Here is a tiny trained network, its code and every weight. The questions are about switching its units off for an input and a class, where a switched-off unit gives its printed mean instead of its output.

import numpy as np


def w(rows, s, z=0):
    codes = np.array(rows[::2]) - 128.0
    scale = np.full(codes.shape[1], s)
    scale[-1] = z or s
    return codes * scale


def f(y):
    return y / 2 * (1 + np.tanh(0.7978845608 * (y + 0.044715 * y**3)))


def log_softmax(a):
    a = a - a.max(-1, keepdims=True)
    return a - np.log(np.exp(a).sum(-1, keepdims=True))


def net(x, mask):
    res = np.array(x, float).reshape(1, 7) / 4 @ E
    y = f(res @ A[0][:, :-1].T + A[0][:, -1])
    res = res + np.where(mask, y, B[0][:, -1]) @ B[0][:, :-1]
    return log_softmax(res[-1] @ U[:, :-1].T + U[:, -1])


A, B = {}, {}
E = w([
[102,97,127,202,141],'x0',
[196,172,167,100,209],'x1',
[85,75,45,59,129],'x2',
[150,96,167,185,204],'x3',
[254,103,137,158,107],'x4',
[104,234,71,210,136],'x5',
[178,162,111,169,71],'x6',
],0.0091)
A[0] = w([
[182,156,82,198,127,128],'neuron 1',
[116,140,237,107,188,213],'neuron 2',
[118,159,92,128,180,172],'neuron 3',
[164,48,157,187,65,179],'neuron 4',
[235,126,62,196,56,224],'neuron 5',
[79,67,179,128,160,222],'neuron 6',
[88,110,183,183,133,136],'neuron 7',
[97,55,112,56,77,160],'neuron 8',
[169,69,123,159,127,159],'neuron 9',
[171,170,141,129,34,110],'neuron 10',
[194,132,54,19,113,253],'neuron 11',
[69,121,214,68,137,186],'neuron 12',
[234,106,178,196,190,179],'neuron 13',
[233,174,29,198,107,183],'neuron 14',
[109,226,173,140,202,215],'neuron 15',
[104,127,137,121,172,77],'neuron 16',
[128,2,45,121,147,222],'neuron 17',
[163,51,115,139,47,191],'neuron 18',
[140,206,43,32,158,205],'neuron 19',
[46,104,218,129,126,196],'neuron 20',
[176,111,176,117,130,180],'neuron 21',
[100,223,83,118,119,219],'neuron 22',
[16,113,197,205,130,167],'neuron 23',
[151,140,200,63,250,180],'neuron 24',
],0.0095,0.0045)
B[0] = w([
[106,185,128,136,147,187],'neuron 1',
[172,47,158,99,180,208],'neuron 2',
[182,124,174,175,87,159],'neuron 3',
[123,148,92,99,161,204],'neuron 4',
[144,232,134,119,142,253],'neuron 5',
[155,71,96,77,112,199],'neuron 6',
[180,116,97,156,154,158],'neuron 7',
[55,131,82,68,121,244],'neuron 8',
[120,179,147,76,179,169],'neuron 9',
[100,141,125,168,154,185],'neuron 10',
[90,132,145,127,118,254],'neuron 11',
[140,56,101,92,117,208],'neuron 12',
[189,124,141,88,212,250],'neuron 13',
[125,199,148,192,157,242],'neuron 14',
[158,67,137,206,100,213],'neuron 15',
[120,94,135,135,160,133],'neuron 16',
[108,137,142,69,104,234],'neuron 17',
[77,183,88,44,167,213],'neuron 18',
[80,136,155,178,111,232],'neuron 19',
[122,76,80,130,152,202],'neuron 20',
[113,101,157,96,180,186],'neuron 21',
[154,131,134,210,2,219],'neuron 22',
[175,102,47,147,108,210],'neuron 23',
[141,43,202,147,101,226],'neuron 24',
],0.0082,0.0093)
U = w([
[124,128,137,84,174,81],'0',
[137,48,239,141,155,128],'1',
[153,65,87,174,130,36],'2',
[101,164,127,136,212,53],'3',
[100,170,134,184,52,251],'4',
[10,132,40,55,96,160],'5',
],0.011,0.0021)

Each question gives the input, the list of numbers given to net, and the class t.
The units are the neurons (one row each of A and B). Each row of codes is followed by its name. A weight is (code - 128) times the scale printed after its matrix; where a second scale follows, it is the last column's (A, B and U).
mask holds one flag per neuron, in row order. A switched-off neuron (its flag False) gives its mean, the last column of its row in B, instead of its output. The means were averaged over made-up inputs and are rounded, as every weight is.
A unit's drop is (log p(t) with every unit on - log p(t) with that unit switched off) / (log p(t) with every unit on - log p(t) with every unit switched off).
The circuit of an input: a set's keep is (log p(t) with only the set's units on - log p(t) with every unit switched off) / (log p(t) with every unit on - log p(t) with every unit switched off). Starting from the 12 units with the biggest drops (on a tie, the unit counted first), units are removed one at a time, each time the one whose removal leaves the highest keep (on an exact tie, the one counted first), for as long as the keep stays at least 0.8.
units of the circuit, in order: the units of the circuit, biggest drop first
k most important neurons: the k neurons with the biggest drops, biggest first
drop when u is switched off: that unit's drop, to one decimal
input [-2,8,8,1,4,-2,2], class 1: units of the circuit, in order => (neuron 24)
input [-2,8,-7,-7,-5,0,5], class 1: units of the circuit, in order => (neuron 2; neuron 15)
input [-7,-1,-2,-5,7,-6,-8], class 5: 2 most important neurons => (neuron 8; neuron 18)
input [3,4,-1,6,-1,8,2], class 4: units of the circuit, in order => (neuron 22; neuron 15)
input [4,3,8,6,-6,0,2], class 2: 3 most important neurons => (neuron 18; neuron 3; neuron 8)
input [3,6,-2,2,-6,3,-6], class 1: 2 most important neurons => (neuron 24; neuron 2)
input [5,-2,3,-1,6,3,-3], class 3: 3 most important neurons => (neuron 8; neuron 22; neuron 14)
input [7,2,-1,5,8,-1,0], class 3: drop when neuron 20 is switched off => 0.0
input [-3,3,6,-1,7,-5,6], class 5: drop when neuron 22 is switched off => -0.1
input [3,-7,-5,1,-1,6,-6], class 2: drop when neuron 23 is switched off => 0.3
input [-1,5,3,8,3,5,-6], class 1: drop when neuron 2 is switched off => 0.0
